Rows with their classes:
[-10  -8  -3   8  -4  -7  11  -6   0 -18   0   6  -3 -11  -7   1  -3  -7
   8 -44   2]  J790
[  8  -3  -1  -1  12 -11  -7  -1   1   2   6  -2   0  -5  24   4  -5  -4
   5   8  14]  J761
[-7 -1 -1  5  0  3  1  0  5  4 -5  4  1 -7 -8 -3 -6  0  2 -2 -1]  J901
[ -5   2   1   0   0  -4   1 -14  18 -23   1  -1  -2  -5   1   3   3   3
  -2 -56   3]  J761
[-19  -4 -10  -1   2 -13   1  -5  -6   9  10   0   2 -15   3   6  -9  -3
  17 -25   8]  J790
[  2  13   0  -2  -3  14   2   3  -1  17 -11  -2  -4   3 -15  -5  -7  -6
   8  41  -7]  J901
[ -2  -3  -8   4  -1 -11  -7  -1  -1  -7   6  -1   1  -8   8   0  -5  -6
  10  12   6]  J341
[  8   0  -4   4   1   2   2   3   5   0   0  -2   3 -13   5   2  -6  -2
   7 -11  -3]  J267
[ -8  -2  -4   3  -2  -5  -1  -4  -3 -12   5   2  -3  -5   5   4  -2  -3
   3 -37   5]  J341
[ 20  10   4  -3   2   9  -7   8   1  26   0   6   2  10   2 -16   7  -6
  -6  65  -4]  J755
[-16  -6   0   2   0  -9  -8  -5   3 -14   3   1  -1  -3   3   8  -1   5
  -1 -25   5]  J761
[ -5  -5  -4   2   1  -8  -9   4  -5  13 -12  -3   6   0   9  -1 -13 -13
   9  44   3]  J790
[ -7  -1   8  -4  -1  -5  -3  -4   3 -14  -6   3  -3  -5   0   1   3   1
   8 -25   3]  J761
[ -6   1  -7  -2   1   0   1  -2  -1  -3  -1   1   1  -4  11   0  -4  -6
   4 -16   2]  J341
[  3   2 -12   1  -7  -6 -16   0  -2   4   1   1   1 -19  36   8 -16  -8
  28 -10  13]  J790
[ 13   5  -7   1  -2   6   4  -1  -6  -3   3  -2  -6  -2  16  -2  -7   2
   7 -13   0]  J267
[  5   0   1   5  -3  13  17  31   3   6 -11   6  -4   6 -14 -10   9   8
  -4 -14 -13]  J267
[ -1  -1  -5   8  -3  -6  -4  -4  -4 -14  -3  -3  -4  -7  13  10  -3  -2
  12 -34  10]  J790
[-4  7 10 -3  1 -9 -2  4  3  5 12  2 -3 14  9  4 -6 -3 27 27 13]  J790
[12  5  0  1  0  7 -7  4 -2  5  5 -1  0 -1  9  1  0  2 11 -3 -1]  J166
[-18  -3  -7   1  -1 -10 -12   0 -12  -9  -4   1   2  -8 -13   4  -1  -4
   1  -3   1]  J790
[  1   0   4   3   7  -9 -12   4  -6  10   7  -4   5  -7  18   2  -9 -11
  22  34  15]  J341
[-6  0  0 -2  0 -4 -4 -4  3 -8 -6 -3  8  6  4 -1 -6  7  4 -8  7]  J790
[ -9  -5   6   9   3 -12  -5  -6   1 -11   0   4   4  -9   9   7  -5  -5
   4 -10   8]  J790
[  9   8   3   5 -20   4 -10   8  -7  31   8   0   6   6  -5  -8  -7 -10
   8  82   1]  J761
[ 7  4 -4  1  9 -2 -5  4 -6  3 -2 -3  0 -1 14  0 -6  1  5  8  5]  J901
[-19  -6  -8  -1   3 -13 -16  -3   1 -22 -11   3   1 -11   8  13  -9  -6
   7 -29  17]  J761
[-15  -3   1   1   5  -9  -1  -5   3 -23  -1   0   0  -7   6   6  -3  -2
  -1 -51  11]  J761
[-14  -8  -3   4  -2  -4   1  -5   3 -20  -5 -16  -1  -9  -8   5  -1   3
   3 -42  -5]  J267
[-12   6  -5   0   3 -13 -13   2   1  -3   9  -2   3  -6   6   8  -5  -7
   5   9   9]  J341
[  2   4   4  -3   3   1 -10   2   0  12  15   5   1  11  10   9   0  -5
   2  14   5]  J761
[  1   0  -5  -2   2   4  -3   6  -3 -12  -4  -4  -1   2  10  -2  -2   4
   3 -38  -3]  J901
[-11   0 -12  -3   3  -4  -6   4  -1   4   3   7   4  -4   3   2  -8  -3
   8  32   1]  J341
[  1  -2  -2  11   1   0  -1  -2   4 -14  -3  -2   1  -4   6   3  -6  -1
  10 -35  -3]  J901
[  4   1   1   2   2  -3  -9   7 -12   6   0  -2   3  -9   1   0 -10  -4
   8  12   3]  J901
[12  6  1  5 -4 -5 -8  7 -1 -1  2 -1  0 -1 13  4 -9 -8  9  8 14]  J166
[ -7   0  -4   1  -3  -7   2   1  -1 -23  -4   1   2 -13  17   2  -7  10
  12 -59   4]  J790
[ -9  -5   1   0  -5  -1   7  -4   0 -10  -7  -2   9 -15  -8   6  -6   1
   7 -23  -2]  J901
[  0  -3  -3  -2  -1  -6  -4  -2   1  -6   5   0   6 -10  20   6  -7  -3
  10 -19  13]  J761
[ 23   6  -1  -1  -4   9   0   4  -3  -6   4  -6  -1  -3  24   2   4   4
   6 -28   4]  J783
[  1  -4   9   4   2  -4  -3   2  -2 -12  -2  -1   5  -9  20   4  -8  -3
  17 -34  11]  J341
[-14  -7 -10  -1   2 -21  -4 -12   3 -42   9   3  -5 -16  17  17   1   5
  -3 -82  16]  J761
[  6   2   2  -1  -5  -1   4   0  -5   3   1   1  -6  -6  21  -1 -10   0
  13   0   2]  J790
[-32  -8  -3   4   4 -19  -3  -9   3 -55   6  -3 -13 -20  31  18 -10   7
  11 -82  11]  J341
[  4  -5   1  -2   0  -2   6 -10  -2 -36  -3  -1  -4  -9  17   4   2   6
   4 -82   1]  J166
[-10 -12  -3  -3   0  -6  -3  -1  -1 -23   0   0  -9 -13   3   6  -7   6
   8 -63  -4]  J341

Rows with their classes:
[-3 15  1  0 -9 -7 -1 -7  4 -2 -2  2  3  1 -5 -4  8  3 -3  3 -3]  K
[ -7   2   0   3  13  -3  -5   8  -7   2   1   0   0  -1   7   9   0 -14
   0  -5  14]  K
[ -1  18   6   4   2  -2 -11 -12   4  -6  -2   8   0  -2  -8 -12   5   4
  -6 -10  -4]  X
[-3  2 -1  1 -5 -3 -7 -7 -3  1 -3  1  5 -2  4  2  3  7 -3  0  2]  K
[-1 -1  0  0  4  3  2  9  1  0  1 -2 -2  1 -1  1 -4 -5  3  0  4]  K
[-12  -1 -11   0  -3  -6  -1 -18 -10  -1  11  -2   3  -2  12   7   5   8
  -2   3  11]  G
[-14   2 -11   3  11  -5 -13 -10  -9  -1   7   2   1   1  -3  16   5  11
  -4 -12  15]  G
[ -3   8  -1  -1   0  -1 -10  -6  -2   2   2   5   3   3  -6   1   2   3
   0  -4  -5]  X
